Below is a small trained network, with its code and all its weights. Each question gives an input and a class and asks what happens when units are switched off, that is, made to give their printed mean instead of their output.

import numpy as np


def w(rows, s, z=0):
    codes = np.array(rows[::2]) - 128.0
    scale = np.full(codes.shape[1], s)
    scale[-1] = z or s
    return codes * scale


def f(y):
    return np.maximum(y, 0)


def log_softmax(a):
    a = a - a.max(-1, keepdims=True)
    return a - np.log(np.exp(a).sum(-1, keepdims=True))


def net(x, mask):
    res = np.array(x, float).reshape(1, 7) / 4 @ E
    y = f(res @ A[0][:, :-1].T + A[0][:, -1])
    res = res + np.where(mask, y, B[0][:, -1]) @ B[0][:, :-1]
    return log_softmax(res[-1] @ U[:, :-1].T + U[:, -1])


A, B = {}, {}
E = w([
[118,107,4,91,55],'x0',
[141,46,186,64,82],'x1',
[18,136,156,169,54],'x2',
[127,129,128,128,128],'x3',
[128,129,128,129,128],'x4',
[81,162,142,2,183],'x5',
[86,39,87,149,253],'x6',
],0.0086)
A[0] = w([
[203,107,119,188,131,88],'neuron 1',
[131,112,181,182,157,113],'neuron 2',
[158,61,102,149,79,99],'neuron 3',
[158,149,188,60,70,110],'neuron 4',
[168,116,169,205,134,115],'neuron 5',
[131,174,188,139,154,97],'neuron 6',
[151,130,231,154,162,108],'neuron 7',
[128,134,170,140,150,1],'neuron 8',
[147,200,159,78,98,80],'neuron 9',
[136,78,125,175,115,43],'neuron 10',
[137,211,125,112,115,113],'neuron 11',
[226,117,138,160,138,114],'neuron 12',
[158,49,116,158,79,96],'neuron 13',
[101,131,148,59,143,13],'neuron 14',
[11,218,95,174,136,109],'neuron 15',
[71,126,181,158,117,137],'neuron 16',
[232,123,105,130,147,76],'neuron 17',
[132,180,103,111,63,128],'neuron 18',
[39,93,174,95,92,104],'neuron 19',
[165,163,144,113,78,46],'neuron 20',
[117,109,116,131,158,229],'neuron 21',
[123,100,238,87,148,118],'neuron 22',
[96,61,119,146,173,48],'neuron 23',
[160,144,175,124,86,100],'neuron 24',
[152,202,182,147,189,101],'neuron 25',
[88,75,104,89,188,118],'neuron 26',
[92,115,67,69,112,132],'neuron 27',
[103,157,157,12,133,108],'neuron 28',
[112,185,156,168,173,121],'neuron 29',
[121,121,86,113,108,8],'neuron 30',
[72,119,133,152,98,68],'neuron 31',
[133,119,227,188,154,77],'neuron 32',
[171,102,121,191,89,66],'neuron 33',
[80,236,72,111,179,112],'neuron 34',
[98,136,69,102,126,130],'neuron 35',
[233,159,109,41,195,112],'neuron 36',
[112,92,77,117,102,97],'neuron 37',
[132,146,38,138,84,117],'neuron 38',
[144,139,41,123,125,113],'neuron 39',
[76,112,149,181,72,99],'neuron 40',
[135,21,146,48,71,114],'neuron 41',
[61,77,122,103,194,102],'neuron 42',
[179,111,114,198,81,55],'neuron 43',
[101,77,94,128,148,103],'neuron 44',
[191,232,126,126,103,102],'neuron 45',
[99,158,137,30,147,78],'neuron 46',
],0.012,0.0086)
B[0] = w([
[84,138,199,109,152,193],'neuron 1',
[145,155,89,125,117,195],'neuron 2',
[141,181,128,117,161,198],'neuron 3',
[122,99,105,180,142,223],'neuron 4',
[169,186,129,145,161,203],'neuron 5',
[129,164,82,96,65,187],'neuron 6',
[101,127,86,118,89,229],'neuron 7',
[91,218,3,73,23,134],'neuron 8',
[83,84,117,183,82,188],'neuron 9',
[65,126,159,163,146,153],'neuron 10',
[130,126,109,167,142,178],'neuron 11',
[111,96,169,118,129,205],'neuron 12',
[129,178,136,126,151,202],'neuron 13',
[137,201,165,129,242,158],'neuron 14',
[161,78,174,91,147,217],'neuron 15',
[135,89,131,87,164,202],'neuron 16',
[104,70,166,69,110,195],'neuron 17',
[125,92,102,157,131,204],'neuron 18',
[168,81,144,72,174,211],'neuron 19',
[88,88,88,161,144,163],'neuron 20',
[176,125,108,154,124,225],'neuron 21',
[197,179,94,120,125,233],'neuron 22',
[51,81,73,167,140,174],'neuron 23',
[120,100,114,155,136,182],'neuron 24',
[149,139,95,127,76,207],'neuron 25',
[110,96,107,175,132,218],'neuron 26',
[144,163,93,97,110,214],'neuron 27',
[76,181,139,150,182,235],'neuron 28',
[150,138,125,128,69,193],'neuron 29',
[184,225,22,69,69,136],'neuron 30',
[143,71,132,58,183,159],'neuron 31',
[119,162,76,100,96,219],'neuron 32',
[76,165,146,107,146,183],'neuron 33',
[138,180,184,148,158,200],'neuron 34',
[145,168,110,115,98,186],'neuron 35',
[131,62,181,75,113,254],'neuron 36',
[118,139,101,123,98,180],'neuron 37',
[161,164,73,105,118,209],'neuron 38',
[164,144,85,101,113,195],'neuron 39',
[127,105,166,88,176,197],'neuron 40',
[212,178,117,140,116,254],'neuron 41',
[111,120,112,172,157,213],'neuron 42',
[53,141,159,155,145,189],'neuron 43',
[110,100,93,151,136,177],'neuron 44',
[149,97,102,156,148,207],'neuron 45',
[57,149,178,101,141,205],'neuron 46',
],0.015,0.0093)
U = w([
[151,204,61,81,69,64],'0',
[43,237,206,155,178,143],'1',
[112,56,76,255,143,19],'2',
[152,39,178,2,137,25],'3',
[234,177,164,181,139,249],'4',
],0.0094,0.014)

Each question gives the input, the list of numbers given to net, and the class t.
The units are the neurons (one row each of A and B). Each row of codes is followed by its name. A weight is (code - 128) times the scale printed after its matrix; where a second scale follows, it is the last column's (A, B and U).
mask holds one flag per neuron, in row order. A switched-off neuron (its flag False) gives its mean, the last column of its row in B, instead of its output. The means were averaged over made-up inputs and are rounded, as every weight is.
A unit's drop is (log p(t) with every unit on - log p(t) with that unit switched off) / (log p(t) with every unit on - log p(t) with every unit switched off).
The circuit of an input: a set's keep is (log p(t) with only the set's units on - log p(t) with every unit switched off) / (log p(t) with every unit on - log p(t) with every unit switched off). Starting from the 12 units with the biggest drops (on a tie, the unit counted first), units are removed one at a time, each time the one whose removal leaves the highest keep (on an exact tie, the one counted first), for as long as the keep stays at least 0.8.
units of the circuit, in order: the units of the circuit, biggest drop first
k most important neurons: the k neurons with the biggest drops, biggest first
drop of u: that unit's drop, to one decimal
input [4,8,-6,-2,5,-8,-6], class 1: units of the circuit, in order => [neuron 43; neuron 33]
input [-7,-6,-2,1,5,6,7], class 0: units of the circuit, in order => [neuron 25; neuron 6]
input [6,2,0,-6,5,6,7], class 2: units of the circuit, in order => [neuron 26]
input [-7,6,5,-5,6,4,-8], class 2: units of the circuit, in order => [neuron 4; neuron 9]
input [-1,-7,-7,8,8,6,8], class 2: 2 most important neurons => [neuron 26; neuron 42]
input [2,2,5,-8,-8,-4,-2], class 3: units of the circuit, in order => [neuron 40; neuron 31]
input [-5,-2,8,-1,7,-5,-6], class 3: units of the circuit, in order => [neuron 40; neuron 16]
input [-8,8,-5,0,3,7,-1], class 0: 3 most important neurons => [neuron 22; neuron 7; neuron 6]
input [-6,3,-6,5,-5,4,3], class 0: units of the circuit, in order => [neuron 25; neuron 7]
input [4,7,3,7,4,6,2], class 4: 2 most important neurons => [neuron 41; neuron 19]
input [6,8,-4,-4,-6,4,-7], class 4: units of the circuit, in order => [neuron 41; neuron 4]
input [-3,8,5,-3,5,3,-4], class 4: 2 most important neurons => [neuron 41; neuron 22]
input [6,8,-6,6,-1,-3,-7], class 4: 2 most important neurons => [neuron 41; neuron 3]
input [-4,-8,8,0,0,-2,1], class 3: units of the circuit, in order => [neuron 15]
input [-6,0,4,-8,3,6,7], class 2: 2 most important neurons => [neuron 42; neuron 26]
input [3,3,-4,8,7,3,1], class 3: 3 most important neurons => [neuron 36; neuron 5; neuron 22]
input [2,6,6,6,-8,0,1], class 3: 2 most important neurons => [neuron 19; neuron 31]
input [-1,-4,1,-4,-3,-5,3], class 1: 2 most important neurons => [neuron 41; neuron 22]
input [-5,0,-4,-4,-8,5,1], class 0: 2 most important neurons => [neuron 25; neuron 22]
input [3,-6,-6,-3,7,8,-2], class 1: units of the circuit, in order => [neuron 46]
input [-7,-7,5,-3,0,5,-7], class 0: 2 most important neurons => [neuron 6; neuron 25]
input [-7,-2,-5,-7,0,8,-6], class 1: 4 most important neurons => [neuron 28; neuron 46; neuron 34; neuron 14]
input [2,4,5,2,-2,0,5], class 2: 2 most important neurons => [neuron 36; neuron 23]
input [-6,-5,-6,1,1,-4,-6], class 0: 2 most important neurons => [neuron 6; neuron 25]
input [-6,1,6,-7,0,-7,4], class 1: drop of neuron 10 => 0.3
input [-6,-3,-6,1,-4,0,-5], class 0: drop of neuron 7 => 0.2
input [-4,-3,-4,-3,-7,-7,8], class 2: units of the circuit, in order => [neuron 23]
input [2,-2,1,2,-1,-7,-6], class 1: drop of neuron 33 => 0.1
